Each row, then the tier of its hidden value:
[  45  303 -215  231   97  -29  374 -183    6   37 -163  -87   79 -164
 -247    2  255  203   48 -103  -26  113 -131   59 -152  106 -110   -5
 -202   54   51  -94   87  246   19   59 -174  -36 -167 -101  -83  -92
 -296  -92  -63 -108 -156]	D
[ 158  -56 -227  132    8 -229   65  141  135  134  -77   20 -228   90
 -100  -43  -23  190 -107   91  -39  238  -82  178 -129   94  -27   58
  -82  182  -40   80   61    4   99   21  293  -63  209 -168 -110  -93
  -44   96  -90  117 -155]	P
[  45  244  -87   88  181  151   67  169  138   25  -96 -372  -67  -35
  -27  165  133  252  105  266  -61  146  -48  163 -238   69 -101    1
  -48   96  112 -164  415   81  324  279   49 -126 -187  -92   -9 -177
 -279  -22  -54   19 -182]	N
[-170   25   64  158  228 -155  201 -267  -70   99 -111   34 -126   53
 -116 -110  122   53 -150  -35 -106  -61   -8 -239 -302   60  -49  -26
    7  -38   41   32  -92  188   63 -231  -44   88 -121  201   19  144
  -78   77   33    1    5]	N
[  24   74  -24   54  229  -19   62  -34   50  -10  -30  -23  -24  -94
  -23  -33   68   75    4  142  -55 -140   36 -100 -116   47   44  -25
  -42  -31   13   19  142   54  154    9   39   29  -39    1   14   42
 -216  -49   52  -66   52]	F
[ 136  224   28  143 -188   87  -52  290   12  227  162  -77   45  177
  148  148 -101  135  -72   90   50   75  -38  -43  177   18   51  119
  165  140 -128  -30   46 -213   67  176   79    5   71   34  128  -13
    1   42  222  198   72]	P
[  32 -218  390  218  -50 -112   48 -436 -237  168 -309  115    1   31
   94    4 -107  -12  -44 -151   15 -248  159 -132   86  135  -52   25
  291  -48 -181  -74 -170   48  118 -212 -178   58 -280  334   53  163
   78  -89   31 -132  102]	Q
[  71  352  -79  160   96 -165  179   57    8  218  327 -110  -77   22
  -83  -25  177  145  -74  -10  -22   82 -192 -197  -10  -40  -63   12
 -134   74  100   88 -203  -36 -176  -53  -99  102  209  146  212  -41
   28   24  189  202 -105]	S
[ 146  255   -5  132 -221  -75  218   97  -28  229  247 -103   99   63
   65   75   -8  156   -3   31   48  265 -202  -79  211   38  -38   33
  -57  128  -75 -148 -139 -124 -129   40  -73   61  103   -2   79  -26
   48   27  171   52  -18]	D
[-109   56  -52   71 -304 -180  417 -302   60  -13   81   31  385 -219
  -97  -18  417   -2  -40 -293   63  162   83  -74  291   53 -101   13
  -12  -74  -56 -221 -166  112  -54 -231 -284   41  -30  191 -154  135
  -10 -142   83 -263  167]	P
[ 287  -85   -6  -40   43 -193    5   79  273   45  201 -269  -46 -196
   52   88  169  185  129  194  -10  150   40  152  128   60  -86  -33
 -110   58   79 -148   94 -118  147   73   -3  -54  223  -54   16 -189
    0 -177   32  -51 -167]	D
[ -41 -187   17 -249 -128  -47   95   15  151  -18  306  122  125  -41
   62  -48 -141  123  -49  139   37 -156   80 -109  166   52  274  -36
   88 -135  -96  -92  -34 -129  154   -8  167   46    8   47  -90  171
   59   40    0 -163  258]	N
[-113   21  -93  -73  345 -109   76  -33  133 -144   55   47  -87  -37
  -68 -129   92   -6  -79  237  -98  -56   68 -188 -306   44  139  -37
  -77  -29   66   54  144   71  180 -125  203   80   54  -49   22  160
 -198   77   69  -18  129]	R
[ -87  -41  185 -110    2   71  -33  -12    5  -29 -100 -156  -38  120
   50   55   10   17   67  271   13 -153   69   61  -36  146   75   91
  240   74    3    9  164   42  266  165  106  -56 -228  191  103   50
   58   94 -129   44   38]	N
[ -93  213   43  -83  -58    3   95  145 -208  -36 -168 -107 -191  315
  -50  -15 -154   32  109  329   72  164 -182  178 -108  160   93  164
  127  299   -1   74  135   80  170  122  316  -38 -240   49  175   57
  124  356 -295  198  -53]	F
[ 168  122 -307  272 -133 -154   10  317  -35  224 -117  105 -195  174
 -143  -18  -45  160 -146  -20    4  258 -151  205   19   44  -66  178
  -60  297 -139  161  114  -76   29    3  374  -48  257 -171  -85  -62
  -94  168  -44  255  -59]	Q
[ 103 -347  237   89 -330 -131  204 -272  -96  180 -147   19  242 -190
  142   13   36   28   63  -39    3   -6    1  -15  443  120 -164  -56
    9  -77 -239 -278  -61   -5   -1 -141 -164   37  -67  106 -289   81
  -19 -155  -15 -447  172]	F
[   6  -36   38  -76  163   34 -249  221  -52  -30  152  -73  -57 -208
  -88   43  150   66   79   91  -22 -291  163   20  179  -97  -21   87
   18   -9   16  -20  400 -217  324 -204  234   49   78  170   63  100
 -185  -29    5   33  269]	Q
[ -80  230  122  -62 -145  -22  117  215 -302   -5 -117  122  -62  243
  -69  -89 -131  120   22  -59  131  122  -20    8  116   73  268  195
  159  177  -77   29  -72  103  167 -152   88  127 -283   19  120  154
   80  269 -167  107  119]	F
[ -41  152 -158   21  -67   -8  170  138  -58   69    4   70 -108  208
  -63  -21 -258  182  -72  165   24  171 -164   52 -147   81  139   52
   19  136  -91  -24   92  -21  132   59  342  -17  -96 -102  -27   86
  -34  262 -115   85   38]	P
[ 116  -47  347  186  207 -265   27 -387  -33  130  -72   36 -159   78
   50  -40   27   42  -98 -151   -1 -164  200 -240 -143  117   55   19
  238  -15   25   67 -385   80   54 -203 -295  111  -90  306  312   54
  184 -125  179  120 -125]	Q
[ 244 -314 -117   93 -192 -210   14  186   87  222  -93  -29  -70 -126
  -83  -13  128  207   -8   15  -57  173  -87  248  275   76 -163   57
 -182  133 -128  -60  146  -52   55  -56  176  -28  285 -193 -336 -139
 -114  -34 -132 -123  -38]	Q
[  39  140  -29 -178  120  178 -156  214  -83  -93  335 -117   46 -325
 -146  127    6  222  225   81   67 -363  113  103  248 -124   70   43
  -14  -76   44 -176  472 -300  393  -90  218    2 -111  157  114   78
 -205  -67  -88  -41  273]	R
[ -44 -140  284   78   10 -134  177 -546 -190   30 -199   61  -52   43
   28    2 -218   13   33    8   48 -181   81  -46 -104  169   -2  -35
  255  -45  -91 -126 -141   52  168 -144  -31  -16 -374  349  123  183
  168    7 -121 -125   22]	Q
[ -63 -100  -20 -186   13 -215  269 -279  179 -154  202  193   73    5
   44 -118 -168   32  -78  121   50    7  114 -160 -118  124  302  -87
   88 -113  -45  -84 -206    2  119  -97  118   44  -51   33   22  227
  122   44   26 -152  139]	Q
[  55  134  -26  116 -197   37   60  160 -186  127 -138  111  -18  219
   31   11 -250   64  -27  117   65   68 -123   58  103  108   94  140
  115  199 -209   32   86  -65   79   87  260    0  -87  -60    8   95
  -37  191  -48   86  117]	D
[  60  143 -157   61   65   56  153   89  127   61  -17 -158  -17  -69
 -106   72   68  289   34   95  -26   64  -58  125 -120   70   -2   -5
  -77   31   40 -112  224   72  216  183   49  -84 -122 -105  -96 -116
 -214  -23  -87  -43 -112]	N
[  16  200 -156  120  -68 -137  366  -75   52   57   65  -46  148 -156
  -73  -30  216  138   -2  -69    6  214  -92  -38   77   21  -81  -51
 -171  -18    0 -135  -48  110  -28  -72 -128   23    9   -7 -122    0
 -137  -70   38 -183   -9]	S
[ -58  187   64 -145  449   82 -289  173   75 -251  177 -260 -111 -187
  -46   95  250  -19  156  281  -21 -277  286   -4 -120  -83   25   72
   98    7  203    1  504 -157  478  -93  198    1  -29  237  326   82
 -191  -56   71  161  160]	R
[ 268 -337   54 -133  -17 -205  -68  145  282   50  102  -75  -27 -162
  114  -27   91  143   52  198  -26  -14  111   91  243   88   71  -22
  -57  -12  -31  -24   35  -69  152   58   53    2  257 -122 -142 -116
   -9 -152   -7 -163  -22]	F
[-108  110 -136  366   68 -283  300 -374   18  152 -268  162   23   -2
 -339 -187  574  -41 -261 -415  -74 -110   26 -168 -142  127 -133  133
  -14   58   36  324 -322  394 -207 -176 -311   59   78  217  -28   33
  -84  -75   72  116 -100]	N
[  60   -6 -150  -53 -137 -198  297  -97   86   34  217    5  111 -223
  -90  -49   92  171   53  -22   49   51  -67   61  218   16  -17  -70
 -145  -75  -12 -114  -70  -17   10  -78   14  -12   69   73 -134   13
   14  -68 -105 -224   30]	S
[  33  233   31 -146  370  105 -142  178  160 -224  147 -311  -67 -157
  -11  125  175  114  186  297    0 -100  207   60 -157  -10   86   30
   49   23  199 -101  429  -70  452   83   91  -34 -116   51  255  -35
 -194  -81   35   86    9]	R
[  42  199  -25 -139   86   50 -133  241  -60  -62  420  -74   26 -271
  -39   84    0  165  156   43  100 -283  149   23  302 -184   68   21
   32 -105   47  -93  286 -322  329 -164  190   24    3  278  178  105
  -76  -74    9   -2  264]	S
[ -21  -18  -68  -28  -26  -54  -16  265  -23   58  102   63    1  -89
 -124  -52  148  157  -61  -75  -15  -17   58  -23  182  -56   64   91
  -56   13  -46  -24  160  -58  171 -227  146  102   98  -17 -121   91
 -163   54   -3  -21  219]	P
[-115   68  101 -103  -98    6  140   17 -151  -20 -165  -60  -79  223
  -84  -30  -49   62   63  189   46   74 -111  106  -55  182  121  141
  132  199  -22    9   57  137  139   72  150    3 -271   46   72   72
   95  265 -260   77   -1]	Q
[  81 -281  176  -13 -193   65 -145   74  -43  202   35   45   75  -53
   97   62 -107  106   -6   62    7 -359   84   -3  365   43   32   60
  175  -60 -201  -37  130 -194  178   37  117    1  -14  170 -116   77
  -26  -51   -8 -116  248]	N
[ 117   64  223  234  227 -334  113 -438  -23  128  -46   49 -131   12
  -85  -94  220   11  -93 -243    0 -191  139 -236 -120  116   -2   47
  133   13   85  187 -460  158  -85 -205 -375  112    5  330  332   14
  168 -161  167  164 -187]	D
[  -7  265 -274   95   78 -104  186  162   25   -6  -46  -25 -205  213
   31  -23 -248   83  -45  369   -1  362 -192  102 -313   62   17  -10
  -57  192  -31   23  183  -15  156  105  466  -90   21 -128   19   43
  -72  259  -75  112  -75]	S
[ 73  31 -75  78  91 -88  11 -30 203 -18 -65 -92 -22 -47 -50  35 224  55
 -26  66 -11 -40 137  86 -78  98 -12  69  82  66  39  72 111  56 182 107
  22 -80  49  56  43 -61 -78 -97  28  71 -71]	P
[ 176 -423  170  121 -307 -165   46 -133  -74  215 -199   74  163 -203
   56  -19  132   23   27 -102  -14 -107   45   64  511  107 -171   34
   -5  -13 -247 -111   -5  -26    1 -150  -87   32   93   65 -312   26
  -60 -170  -40 -335  168]	D
[ 145  123  271  -88  263   81 -318   67   98 -141  135 -319  -76  -69
  203  209   17  -18  211  347   61 -258  306   51   13   22   41   62
  298   44  106  -53  314 -239  444  138   65  -72  -97  292  438  -12
   28 -154  131  165   24]	D
[  -8 -156  -64  -19 -268 -129  295   -4  123  121  101  -12  231 -148
  -38  -44  248  134  -56  -39  -40  195  -85  -42  271   68  -49  -24
 -160  -34  -99 -205  -33   58  -55  -91  -78   66  118  -90 -333   31
 -100  -32   17 -288  133]	P
[  38  -94  315  135  125  -91  -81 -367  -93   20 -140   -9  -77   -5
  119   82 -109  -26   12   -1   41 -279  278  -63  -55   78  -31   11
  352  -53  -56  -57  -12  -77  297 -138  -38  -28 -238  419  241  140
  104 -120   67    7   58]	P
[ -84  -54  266  240   46 -336  334 -769 -216   10 -330  210   43  -60
  -85 -144  138 -105  -56 -358   59 -204  196 -189  -49  157  -55   -5
  218  -99  -46   38 -446  291   -7 -375 -377   71 -318  471  131  217
  161 -141  -24 -162   -6]	F
[-152  -11   -5  112 -139 -309  451 -499   61  -38  -74  251  219  -59
 -100 -151  228   -7 -179 -377   63   61  197 -193    1  117   81   -9
  123 -131  -57  -53 -417  258   -5 -302 -286   62 -146  231  -81  219
   87  -97   65 -199   88]	N
[ 117   87 -357  327 -129 -210  103  132   87  212 -133  165  -56   43
 -218  -66  219  120 -220 -227  -13  121  -38  123   48   50  -96  162
  -61  177 -105  231  -17   55  -41  -23  146  -52  288  -74 -160  -61
 -136    7   24  172  -56]	N
[-122   38  145 -144   -1  -13   64    5   39 -138  -42 -130   67    9
  -11    5  228    2   62  106   33   13  151   10   28   98  101   97
  156   51   54  -63  103  114  246  -32  -35   27 -182  131   78   83
   11   40  -61  -21   93]	P
[ -83 -107   47   93 -382  -83  350 -201  -50  110 -161  105  350 -117
  -82  -58  317   42  -65 -280   26   56   14  -52  359  123  -46   66
   14  -35 -171 -146 -141  203  -72 -137 -276   70 -114   64 -305  104
  -78  -76  -20 -313  191]	P

Part 2:
[  73 -424   56 -127  316   -4 -326 -188   -2  -26 -227    6  140   11
 -158  -80 -107 -126 -145 -133  436  142   -7 -118  -15  249  352  369
   70  112  377  214 -275  159 -236  182  368  -90 -164 -502  274 -134
 -288  -63   50 -119 -365]	[60]
[  58  168  -17 -107   29  -43   51  256   40 -108 -284  -51  123  -64
    5  -88  -31  326  -19   57 -227  -17   24  178 -217  103  -72 -125
  -62   45 -124  257   23  104    4 -264  118  118 -120  257 -270   81
  -32  -88  121 -143  -17]	[48]
[  85   75  -80  -33  -80  212 -143  178  -96  -76   -1  168  -11  147
   -1 -344 -145 -115  128  164 -131   60  -44 -263  186  -85   73  127
   -1   36  229 -118  -49   46 -144 -108   37 -289   97  123  -33  -67
   49 -191  140 -140   40]	[51]
[  50   22  157   29   52   45   11 -116 -169   13   23   69  -16  169
   14  -33 -155  -73  -75  -54  -43  -92 -147 -174  104  -10   32  -85
   14   -4   37   98  -81  -15  -51    2  174  -56   47   86 -131  -23
   97  -75   16  -90  -19]	[48]
[-224 -343 -187 -122    8  -88  304  290  542 -274   88  -23 -131 -495
  -27   25  500  289  283  434  -25  -58  -94  596  -65  445 -402 -320
  -73  -22 -161  -58  279  243  136 -358  -55   60   65  272  133  414
   94 -118  392  259  336]	[44]
[  38 -202  303  194 -112  279 -241   83   42 -164   83  420 -114   91
 -134  220 -204  296   99 -327  191 -375  124  457 -194   -6  182 -316
   51  -78   -8  213 -279 -188 -132 -243  292  168 -147   40  -46  142
 -385 -238  309 -123  223]	[51]
[ 109 -108   93   63  124  168  -30   27   -8   75   22  143   21  119
  -92   51  -64  183    0  -16  -87 -140 -149   49  -38  150  138 -192
  -94  -69  -50  -19  -38   -3 -112 -210  184 -126  -49   71   18   -4
  -50 -353  249  -50  133]	[49]
[  68 -308  182  304  -40 -431  -96 -330 -332 -142   49   37  -88  225
  307  -47 -110 -372  103    9  300   88  109 -278  171  -24 -219  205
  342 -197 -319  -13 -493   99 -134  190   89   -1   19 -736   -6   18
 -114  121 -265   82  199]	[51]
[  28 -191  292  114  -82  213 -192  -40   30   14  243  337 -321   59
 -257  254 -188  309   86 -405  152 -446   40  513 -103  -66  190 -247
   -7 -130  -28   99 -227 -221  -66 -123  283  146 -155   70  -15   78
 -279 -115  138  -24  230]	[60]
[-148  103   44   43 -149  170    9 -480    3 -265 -234 -278 -166  -86
 -286 -319  277 -353 -157  163  392   57 -225 -372  -96 -412 -287  293
  261  279  180  -32   85  143  124   86   50  118  -14   35  191   -3
  -14  102  -69  101  -56]	[49]
[  30 -184  256  276  -52  291 -322  -74   35  -43  375  402 -469   51
 -339  195 -132  204  -68 -418  304 -520  107  624 -207 -116  204 -276
 -130 -135   73   72 -250 -208  -71  -85  313  177  -38 -121   81   -8
 -398 -229  278 -118  421]	[44]
[-286  401 -281 -446 -166 -293 -117  139  207 -389   -4   18   57  -69
 -317  -52  142   88 -418  254  -29  120  -77  223  -34   23 -307   63
 -539  183  195   83  223 -520   44  302   87  353  -45  279 -237 -199
  145  292 -307  -98  -45]	[62]
[ -58   67  234  -17   84  -85  137 -112  -42   33  -82  -74  -51    5
  -53  146  -94  196 -148 -197  -69 -166  -97  184 -114   75  -43 -238
  -46  -18 -127  327  -53   18  126  -28  249  209  -21  191 -253   95
   62  102  -19 -108  -74]	[49]
[ -54   50 -309 -128 -133   -9    6  259   75 -215 -107  -20  -48  -71
  -18 -412  161  -90  153  453  -95  267  -78 -215  164   15 -222  179
   24   46   93 -211   89  129    8  -95  -93 -221   95  105  101   72
   64  -55   98  -36   60]	[51]
[  87 -106  285  164  -88   71 -146  -36 -129  -47  -34  284   82  281
   13  222 -247  154   64 -168   -7 -155    3   42  -19   37   88 -169
   33 -138 -195   78 -286 -217 -158 -127  196   47 -153  -63 -131   40
 -178 -218   45  -49  131]	[48]
[  29 -157   43  -26  137 -109  -12 -127 -132   58   43   26  -37  141
  -53  -10  -88    5  -64  -54   82   26 -159 -147  112  109   76   -3
   43  -66  -28   10 -162  -36  -64   90  234 -104  -34 -141   77  -32
  -31   -2  -38  -63  -55]	[48]
[  -3 -192  315   44  124  -20   55  -55  -59  123  112   65 -293  -55
  -33  153 -216  241   42 -434   59 -326   39  415  -62   87  148 -259
  112 -110  -43  376 -232  135   94  -51  341  139   -1   72 -156  189
  -89  146   82 -129  -39]	[48]
[ -44   -5   14   20   28  262  -45  -22    3    9   86  111  -16  154
 -180 -115  -85   61   13   -7  -21  -22 -175 -135   58  -10  132  -87
  -81   13  138 -105  -60  -80  -68  -81  203 -222   71  136   98  -64
  -18 -177  203 -142   64]	[49]
[ -52 -351  -28   57   -4  -89  270  -72  330 -154   67 -115 -324 -414
  -92   44  559  151  185  336  133 -224 -169  465 -158  170 -439 -205
  132  -46 -329 -138  251  308  138 -333  -83  158  -77   89  194  351
   33 -186  235  447  436]	[44]
[ -26  -35   -5 -124  -73  231   61   -3   31   85   -6  -11 -126   15
  -52 -302   63 -143  173  245 -195   38 -187 -207  221  -23  -15  145
   13   50  218 -201  133  226   36  -88  -21 -284  154  287   30   61
  286  -90   53  119  -30]	[53]
[  74  148   93  -62  -47 -166  -78   90 -101  -61 -214   51  -84   40
 -112  101  -67  234 -224  -74  -62 -106   -6  226 -160   19  -68 -106
  -86  -52 -157  262  -44 -109   71  -24  154  300 -184   93 -237   62
 -122    4  -90 -125  -49]	[51]
[  16  149 -110  -57  -72   33  -89  192    5   38  -45   46 -142   59
 -185 -143  -25  198  -11   89 -204   31  -34   94  -21   -6   -5   24
 -195  -82  -37 -108  -11  -36   38  -85   63  -75  -12  108  -40  -38
  -42 -102   35 -125  106]	[44]
[ -75   -7 -150  -64 -160   13    9   53   73 -128 -190  -61  -78  -29
 -142 -183  181  -32   86  329  -18  215 -153 -187  101   -2 -210  163
   49   -3  -37 -212   47   46   74  -55  -57 -102  -31   55  167  111
  -18  -63    7   53   17]	[60]
[-129 -291   66   93    2  215  256 -293  268 -102   29 -157 -428 -355
 -313    9  521  -15    7  195  315 -230 -351  204 -112   -9 -295 -198
  205   73  -36  -97  284  281  251 -206   31  113    6  223  375  342
   -8 -163  317  301  206]	[49]
[  41 -318  -97 -166  262  -39 -395  -66   33   25 -326  -46  124   36
 -273 -169  -51    4 -192  -57  347  297   41  -85 -107  247  362  466
  -58   64  328   93 -279  131 -171  198  349 -118 -185 -558  346 -186
 -380  -45    7 -188 -360]	[62]
[  12    4    8    2   16   15  -60   86    6    8   -6   20  -92   26
  -54 -158  -39  174   27  -25  -92  -55   69  189 -137   27   32  -15
  -80  -36  -25   46 -114  109  -20 -116  166  -22   14    0  -87  -13
  -53  -42   70  -80  132]	[53]
[ -46  109  217  -36  -16   29  104  -50   16    9  -65  -42  -89  -33
  -73   42  -69  224  -12 -153 -125 -222  -44  247 -140  -37  -55 -179
  -25   18  -87  247   -5   56  101 -132  179  177  -32  307 -283   94
   87   71    5  -33   11]	[44]
[  -2   26   54  -27  -11   50  -60  -68 -128   98  -48   26  -53  193
 -108  -92 -149  -33  -11   -9  -81   82 -141 -239  163  -15   81  100
  -32  -57   51  -71 -123  -33   -3   68  140 -170   28    8    7  -53
   36  -21  -63 -111  -91]	[49]
[-127  145  -48 -415   -4 -254   33   32  194 -227 -176  -79  183 -142
 -107   19  152  126 -232  207  -91    2  -96  232  -97  169 -227   36
 -286  190   77  228  236 -148   -4   76   92  320 -141  303 -305  -40
  241  159 -227  120 -142]	[53]
[ 126 -221  256   99  -25  110 -199   78    7  119   94  263 -322   16
 -211  232 -202  449  141 -417   56 -389  126  596 -182   16  234 -178
   32 -203 -159  139 -279  -62  -48 -201  267  137 -243  -28  -35  117
 -358 -129  122  -36  184]	[60]
[-115  104 -153  -47  131  214  111 -574  -72  -54  119 -370 -228  -20
 -347 -591  283 -380 -212  144  362   48 -406 -573  -10 -442 -100  283
  194  331  345 -232  157  188   32  154  189 -217  139   60  350 -252
  160  118  -10   58    0]	[62]
[-109  209 -300 -564   60 -452 -107  178  208 -307  -84  -43  261 -122
 -135  -87  151  145 -349  302  -90  126  -21  265  -92  241 -212  165
 -497  205  148  161  226 -311 -139  209  108  296 -172  134 -300 -252
  209  201 -328   48  -99]	[53]
[ -12 -355  163  338   82 -378  -99 -489 -287  -60  254   -2 -302  169
  113    4  -46 -447  -90  -94  455   16   13 -194  184  -10 -160  157
  199 -200 -175  -46 -455   67  -55  351  180   -1  132 -815  167  -55
 -129  143 -213   25  230]	[60]
[  93 -285  351  195 -208  172 -318   68   21  -65  125  480 -397   38
 -222  369 -160  295   88 -360  214 -472  150  669 -130  -15  140 -246
   34 -216  -97  147 -270 -219  -39 -154  204  292 -228  -52  -12  222
 -433 -206  156   10  262]	[51]
[  33  175   73 -147  142    8   40   13   22 -142  -57  -15  149  -32
  -30  -60  -72  142 -172  -42  -87 -185  -75  127 -161   37  -20 -156
 -144  173   89  320   88  -14 -103 -122  214  150  -55  296 -327  -92
  126  -59   82 -104  -13]	[60]
[  73  243 -267  -16   -6   71 -197   68    0 -207  -25  -57 -141  -41
 -174 -496  185 -128 -239  286   31   24   31  -13 -208 -185 -131  209
 -208  161  211  -92  111  125  -83  -48   25   -6   73  -60    4 -236
  -33 -185   98  -91  258]	[53]
[ -43  -62  -25   82  -14   -9 -139  -66  -35 -116  -52   45   31  143
  -49 -148    2 -116  -59  134   92  144  -21 -160   13   47  -37  118
  -69  -22   34  -85 -166    1  -78   47  124 -100   63 -253   87  -78
  -85 -104   36  -86   97]	[62]
[ -11   54   83  -20 -107  182  -67  -45  -90   75  113  123  -83  221
  -73 -175 -142  -14  100   -2 -159  -54  -84 -132  126 -123   82   47
  -56  -23   98 -151  -86  -60  -64  -26  116 -195   81  158  -78  -79
  129  -51  -37   -7   85]	[53]
[ -30   72 -257  -35  -70   94   -7  294  193 -172 -128  -39  -62 -143
  -84 -348  247  118   71  391 -155  117   15  126 -146   74 -186   31
 -141   40   16 -138  132  222   31 -266  -47  -97   77  121   52   67
  -17 -220  261  -27  239]	[53]
[ -62 -154  341   84   30  -41  -25 -436 -216   27  197  173  110  382
   65  182 -243 -275  -76 -118   95  -77 -222 -347  298   41   46  -52
  -17  -60   15  -10 -230 -257 -151  237  237  -86   86 -138 -102 -118
  201    9 -192   45  -13]	[44]
[  33  128  212    3  155   35   52  -90  -97  121  -68  -63 -108   40
 -148   60 -156  260 -210 -302  -71 -230  -83  198 -203   -7  114 -220
  -75    0  -46  331  -69   46   88  -66  318  155  -46  189 -220   -3
  -27   17   57 -204  -70]	[49]
[ -30   11  -91  -61 -136    0   22   70   70   -2 -228 -122 -158  -76
 -117 -218  176   34  114  277 -127  148  -73  -34   15   -6 -179  192
   26  -37  -75 -162   59  218  135 -108  -67  -73  -15   68   66  129
   31  -40  -18   87   26]	[62]
[   8   49   35  111  -42  172 -113   75  -25   59  -49   24 -217   64
 -181 -181  -63  233   15 -128  -46  -69   79  187 -218  -98  106  -30
  -31  -66  -23   16 -176  115   56 -152  203  -36   11   -1   18   13
 -212  -78  151 -179  143]	[53]
[  51   34  170   52  -40   65  -65  -50 -123  112  -52   75 -103  176
  -55  -13 -109   50  -70  -50 -145  -89  -45   22  -19   -2   53  -36
  -91  -86  -40   31  -95   23   24  -32  136   -1   18   45 -134    4
   36 -102  -30  -41   42]	[53]
[  70  108   67   44   12  -41  -41   15 -131  170 -242  -84 -138  109
 -146  -35  -74  196 -113  -60 -155   40  -48   17 -109    9   38   28
  -61 -130 -174   54 -116  100  130  -46  139   18  -72  -33  -61   26
 -109  -56  -39 -153  -50]	[44]
[ -70 -212  226  218 -108 -246  -72 -497 -249   34  169   71 -163  347
  -55  177  -76 -206  -33  -89  250   22 -152 -269  205  -91 -123   93
  121 -222 -301 -225 -365 -265  -31  295  159   -3  -42 -473  130  -59
  -65  116 -351  136  166]	[44]
[ -89  367 -238 -530 -191 -245 -226  276  186 -225 -234   36   81  -71
 -325  -47   92  257 -301  239 -199   95    6  322 -109   44 -165  226
 -495  138  135   78  231 -391   -6  152   20  343 -258  309 -295 -171
   81  156 -360    8 -142]	[53]
[  -1  276  -59   38 -162  165 -200 -371  -63 -301 -242 -227 -178  -52
 -310 -484  224 -362 -244  182  346   20  -75 -310 -211 -542 -239  454
  132  313  248  -47   78  128   -2   70   10  145  -67  -71   82 -205
  -84    5 -108   41   56]	[44]
[-311  232 -143 -389   64 -557  205 -211  107 -326   52 -165  211  -28
 -149  172  206   18 -493  225   66  112 -327   -9   43  183 -439 -142
 -369  155  -92  160  218 -508   59  376  176  382  -61  187 -225 -145
  314  374 -400   40  -94]	[49]
